Below is a small trained network, with its code and all its weights. Each question gives an input and a target symbol and asks what happens when units are switched off, that is, made to give their printed mean instead of their output.

import numpy as np


def w(rows, s, z=0):
    codes = np.array(rows[::2]) - 128.0
    scale = np.full(codes.shape[1], s)
    scale[-1] = z or s
    return codes * scale


def f(y):
    return np.maximum(y, 0)


def softmax(a):
    e = np.exp(a - a.max(-1, keepdims=True))
    return e / e.sum(-1, keepdims=True)


def log_softmax(a):
    a = a - a.max(-1, keepdims=True)
    return a - np.log(np.exp(a).sum(-1, keepdims=True))


def net(x, mask):
    ids = ['ΞΨΩαβγδεζλστφ'.index(c) for c in x.split()]
    T = len(ids)
    res = E[ids] + P[:T]
    u = 0
    for l in range(3):
        r = res
        for j in range(3):
            rows = slice(2 * j, 2 * j + 2)
            q, k, v = (r @ M[l][rows].T for M in (Q, K, V))
            z = softmax(np.where(np.tri(T) > 0, q @ k.T / 2**0.5, -1e9)) @ v
            o = O[l][rows]
            res = res + np.where(mask[u + j], z, o[:, -1]) @ o[:, :-1]
        u += 3
        y = f(res @ A[l][:, :-1].T + A[l][:, -1])
        res = res + np.where(mask[u : u + 4], y, B[l][:, -1]) @ B[l][:, :-1]
        u += 4
    return log_softmax(res[-1] @ U[:, :-1].T + U[:, -1])


Q, K, V, O, A, B = {}, {}, {}, {}, {}, {}
E = w([
[64,151,114,120,141,96,103],'Ξ',
[116,148,123,99,189,119,86],'Ψ',
[75,186,104,151,141,130,93],'Ω',
[184,162,78,167,197,162,69],'α',
[79,133,106,174,151,73,62],'β',
[235,204,17,35,2,34,106],'γ',
[189,113,124,130,180,83,133],'δ',
[140,96,123,191,180,87,139],'ε',
[127,163,114,203,176,159,161],'ζ',
[181,178,161,91,189,148,169],'λ',
[92,219,160,154,136,190,180],'σ',
[109,137,198,141,170,112,245],'τ',
[48,170,206,153,102,56,172],'φ',
],0.0077)
P = w([
[76,90,88,87,174,155,131],'0',
[145,129,61,176,107,116,165],'1',
[158,145,92,163,117,111,171],'2',
[165,167,129,171,138,101,147],'3',
[173,186,153,166,149,97,146],'4',
[174,199,186,168,160,85,142],'5',
[174,217,196,178,166,73,143],'6',
[172,230,215,180,175,47,148],'7',
[166,246,223,172,193,38,145],'8',
[156,254,232,183,195,17,139],'9',
],0.0065)
Q[0] = w([
[12,15,212,80,42,208,124],'0.h0',
[35,29,195,61,13,156,137],'0.h0',
[169,255,63,234,220,8,171],'0.h1',
[147,249,229,241,224,20,196],'0.h1',
[29,106,177,238,224,196,245],'0.h2',
[139,212,213,197,234,130,217],'0.h2',
],0.008)
K[0] = w([
[144,24,10,80,17,116,84],'0.h0',
[153,25,13,16,45,112,42],'0.h0',
[145,247,251,118,224,73,199],'0.h1',
[166,246,249,201,186,28,125],'0.h1',
[111,193,236,235,155,101,172],'0.h2',
[209,254,219,164,77,94,210],'0.h2',
],0.0079)
V[0] = w([
[100,43,128,185,159,114,169],'0.h0',
[170,65,116,57,89,41,85],'0.h0',
[240,164,59,141,189,222,45],'0.h1',
[139,105,153,54,168,214,254],'0.h1',
[180,33,144,117,188,144,83],'0.h2',
[27,43,130,118,159,185,50],'0.h2',
],0.0069)
O[0] = w([
[91,40,191,175,98,74,196,121],'0.h0',
[211,72,136,98,159,79,105,34],'0.h0',
[139,228,36,193,183,109,96,107],'0.h1',
[96,125,46,47,175,141,255,126],'0.h1',
[155,58,32,130,174,44,115,59],'0.h2',
[82,37,44,102,115,150,52,1],'0.h2',
],0.0071,0.0048)
A[0] = w([
[108,75,189,135,81,106,125,77],'0.n0',
[117,130,141,200,78,173,146,84],'0.n1',
[254,143,136,172,59,176,129,1],'0.n2',
[209,184,86,42,16,81,69,161],'0.n3',
],0.0054,0.0043)
B[0] = w([
[133,150,59,64,161,136,72,164],'0.n0',
[167,108,126,26,103,105,98,200],'0.n1',
[106,72,242,169,86,150,253,155],'0.n2',
[164,170,65,63,32,110,111,254],'0.n3',
],0.0065,0.0019)
Q[1] = w([
[137,47,2,41,69,116,61],'1.h0',
[136,169,252,201,187,86,232],'1.h0',
[113,28,11,17,58,149,198],'1.h1',
[121,46,28,8,88,231,63],'1.h1',
[143,115,76,152,126,165,213],'1.h2',
[70,73,120,195,127,158,107],'1.h2',
],0.0074)
K[1] = w([
[40,14,110,133,229,178,57],'1.h0',
[214,206,173,126,31,19,185],'1.h0',
[29,2,85,92,196,207,161],'1.h1',
[43,32,60,150,176,193,57],'1.h1',
[29,89,139,105,187,198,171],'1.h2',
[163,118,172,156,93,109,225],'1.h2',
],0.0074)
V[1] = w([
[68,97,201,233,157,171,243],'1.h0',
[162,194,183,102,176,208,211],'1.h0',
[54,170,126,146,36,223,126],'1.h1',
[179,131,124,2,63,135,180],'1.h1',
[94,144,168,135,195,173,79],'1.h2',
[118,103,99,57,150,140,117],'1.h2',
],0.0066)
O[1] = w([
[126,118,223,173,191,184,230,35],'1.h0',
[180,206,141,159,126,131,217,198],'1.h0',
[53,167,131,122,58,253,151,167],'1.h1',
[212,135,74,55,46,121,195,254],'1.h1',
[46,153,121,128,161,60,86,113],'1.h2',
[106,115,111,64,121,99,174,118],'1.h2',
],0.0063,0.0076)
A[1] = w([
[93,87,204,254,224,178,214,203],'1.n0',
[79,161,178,215,215,139,70,119],'1.n1',
[151,106,150,203,221,58,139,233],'1.n2',
[80,135,137,138,180,85,17,252],'1.n3',
],0.0066,0.0046)
B[1] = w([
[227,101,175,133,177,184,133,250],'1.n0',
[94,99,177,182,213,158,3,174],'1.n1',
[243,135,163,163,161,121,89,183],'1.n2',
[86,73,97,49,132,132,79,161],'1.n3',
],0.0061,0.011)
Q[2] = w([
[69,42,134,117,211,47,8],'2.h0',
[98,123,17,9,7,25,82],'2.h0',
[83,109,157,254,238,156,66],'2.h1',
[26,116,7,25,56,4,67],'2.h1',
[113,49,121,220,191,126,116],'2.h2',
[179,189,211,197,162,192,139],'2.h2',
],0.0071)
K[2] = w([
[231,118,110,230,64,67,92],'2.h0',
[116,2,18,138,129,172,130],'2.h0',
[192,219,184,250,107,69,125],'2.h1',
[178,90,17,145,120,201,110],'2.h1',
[148,227,141,181,65,104,121],'2.h2',
[89,154,242,152,158,127,179],'2.h2',
],0.006)
V[2] = w([
[25,233,135,70,50,249,247],'2.h0',
[92,34,164,186,73,228,59],'2.h0',
[232,74,67,132,189,168,181],'2.h1',
[187,46,203,94,65,83,196],'2.h1',
[126,22,207,239,255,154,114],'2.h2',
[76,56,130,49,130,83,168],'2.h2',
],0.0062)
O[2] = w([
[98,214,134,79,96,229,221,101],'2.h0',
[4,56,176,207,67,154,108,92],'2.h0',
[38,204,212,177,206,14,224,254],'2.h1',
[187,44,253,125,64,101,185,165],'2.h1',
[107,45,135,165,211,163,166,151],'2.h2',
[108,99,163,55,150,71,76,65],'2.h2',
],0.0065,0.0081)
A[2] = w([
[193,189,110,111,104,145,135,112],'2.n0',
[172,68,90,137,136,2,42,96],'2.n1',
[214,157,126,107,94,119,119,2],'2.n2',
[169,126,203,214,208,139,185,15],'2.n3',
],0.0066,0.0062)
B[2] = w([
[126,77,137,198,123,145,187,196],'2.n0',
[105,249,252,154,110,138,81,210],'2.n1',
[80,56,104,227,110,115,201,175],'2.n2',
[46,128,34,31,27,100,79,253],'2.n3',
],0.0049,0.028)
U = w([
[138,90,97,42,116,138,101,154],'Ξ',
[136,166,126,2,157,126,86,97],'Ψ',
[139,85,47,88,124,159,106,219],'Ω',
[101,165,99,144,160,119,117,39],'α',
[126,99,156,151,99,164,100,65],'β',
[131,127,112,152,93,105,135,65],'γ',
[208,144,185,127,181,127,125,102],'δ',
[118,77,159,204,133,94,162,74],'ε',
[80,65,51,201,128,103,176,142],'ζ',
[185,139,46,101,213,96,159,241],'λ',
[104,189,109,144,150,162,144,54],'σ',
[63,115,122,64,131,70,168,54],'τ',
[233,46,202,111,102,197,124,254],'φ',
],0.0048,0.0052)

Each question gives the input, a string of symbols that net reads in full, and the target symbol t.
The units are the heads (2 rows each of Q, K, V and O) and the neurons (one row each of A and B). Each row of codes is followed by its name. A weight is (code - 128) times the scale printed after its matrix; where a second scale follows, it is the last column's (O, A, B and U).
mask holds one flag per unit, layer by layer, with each layer's heads first. A switched-off unit (its flag False) gives its mean, the last column of its rows in O or B, instead of its output. The means were averaged over made-up inputs and are rounded, as every weight is.
A unit's drop is (log p(t) with every unit on - log p(t) with that unit switched off) / (log p(t) with every unit on - log p(t) with every unit switched off).
The circuit of an input: a set's keep is (log p(t) with only the set's units on - log p(t) with every unit switched off) / (log p(t) with every unit on - log p(t) with every unit switched off). Starting from the 12 units with the biggest drops (on a tie, the unit counted first), units are removed one at a time, each time the one whose removal leaves the highest keep (on an exact tie, the one counted first), for as long as the keep stays at least 0.8.
circuit, biggest first: the units of the circuit, biggest drop first
k most important neurons: the k neurons with the biggest drops, biggest first
k most important neurons of layer l: the k neurons of layer l with the biggest drops, biggest first
heads that matter: for each layer, one digit per head in row order, 1 if its drop is at least 0.15 and else 0, layers parted by /
input γ σ Ψ φ φ φ β β λ ε, target γ: 4 most important neurons : 0.n3, 2.n2, 2.n0, 1.n0
input δ Ψ β ε ε γ Ψ, target δ: 3 most important neurons : 2.n3, 2.n1, 0.n3
input δ ε Ξ β σ γ Ψ, target δ: heads that matter : 101 / 110 / 100
input λ β σ β Ψ, target σ: circuit, biggest first : 0.h2, 1.h0, 2.h0, 1.h1
input γ ζ γ Ξ γ, target γ: most important neuron : 0.n3
input λ Ψ Ψ, target λ: 2 most important neurons : 2.n3, 2.n1
input ζ Ω ε δ φ Ω, target φ: heads that matter : 011 / 100 / 010
input φ Ψ β, target φ: heads that matter : 010 / 100 / 010
input δ Ψ φ Ψ, target φ: circuit, biggest first : 1.h0, 2.h1, 0.h1
input δ Ψ Ω ζ Ψ Ω φ Ω, target φ: circuit, biggest first : 0.h1, 2.h1
input γ Ψ ζ λ σ φ φ λ, target γ: 4 most important neurons : 0.n3, 2.n2, 1.n0, 2.n0
input β ζ ε ζ σ δ β β ε α, target ε: circuit, biggest first : 1.h1, 2.h0, 0.h1, 1.n1
input λ Ξ φ Ψ τ Ψ, target τ: 4 most important neurons : 2.n3, 0.n3, 1.n0, 0.n0
input Ω ζ τ ε τ σ ζ, target τ: heads that matter : 110 / 100 / 010
input α Ψ ζ σ φ Ξ Ψ σ σ, target σ: heads that matter : 101 / 110 / 100
input Ω φ σ τ, target φ: circuit, biggest first : 0.h1, 1.h0, 2.h1
input α β δ, target δ: heads that matter : 101 / 010 / 100
input τ β λ, target τ: 2 most important neurons : 2.n3, 1.n0
input α Ψ Ξ Ψ δ δ φ, target φ: circuit, biggest first : 0.h1, 2.h1
input ζ γ ζ λ σ δ σ Ψ, target ζ: heads that matter : 101 / 110 / 101
input τ Ψ Ψ Ψ ζ τ, target τ: heads that matter : 010 / 100 / 010
input φ φ δ, target φ: heads that matter : 010 / 100 / 010
input γ Ξ σ Ω Ω, target γ: heads that matter : 100 / 110 / 001
input α Ω Ω δ δ α ζ Ω Ψ, target ζ: 3 most important neurons : 2.n3, 1.n1, 1.n0
input ζ Ψ ζ Ψ γ, target ζ: heads that matter : 100 / 110 / 101
input ε Ψ ε Ψ τ ζ δ Ω γ γ, target ε: 2 most important neurons of layer 0 : 0.n3, 0.n1
input φ ε δ τ φ λ, target φ: heads that matter : 010 / 000 / 010
input σ σ λ ζ Ξ α Ω Ξ β, target β: heads that matter : 010 / 011 / 100
input φ φ Ψ ζ ζ γ α Ψ δ, target φ: 3 most important neurons : 2.n3, 0.n3, 0.n0
input λ Ω σ φ γ, target λ: 3 most important neurons : 2.n1, 1.n0, 2.n3
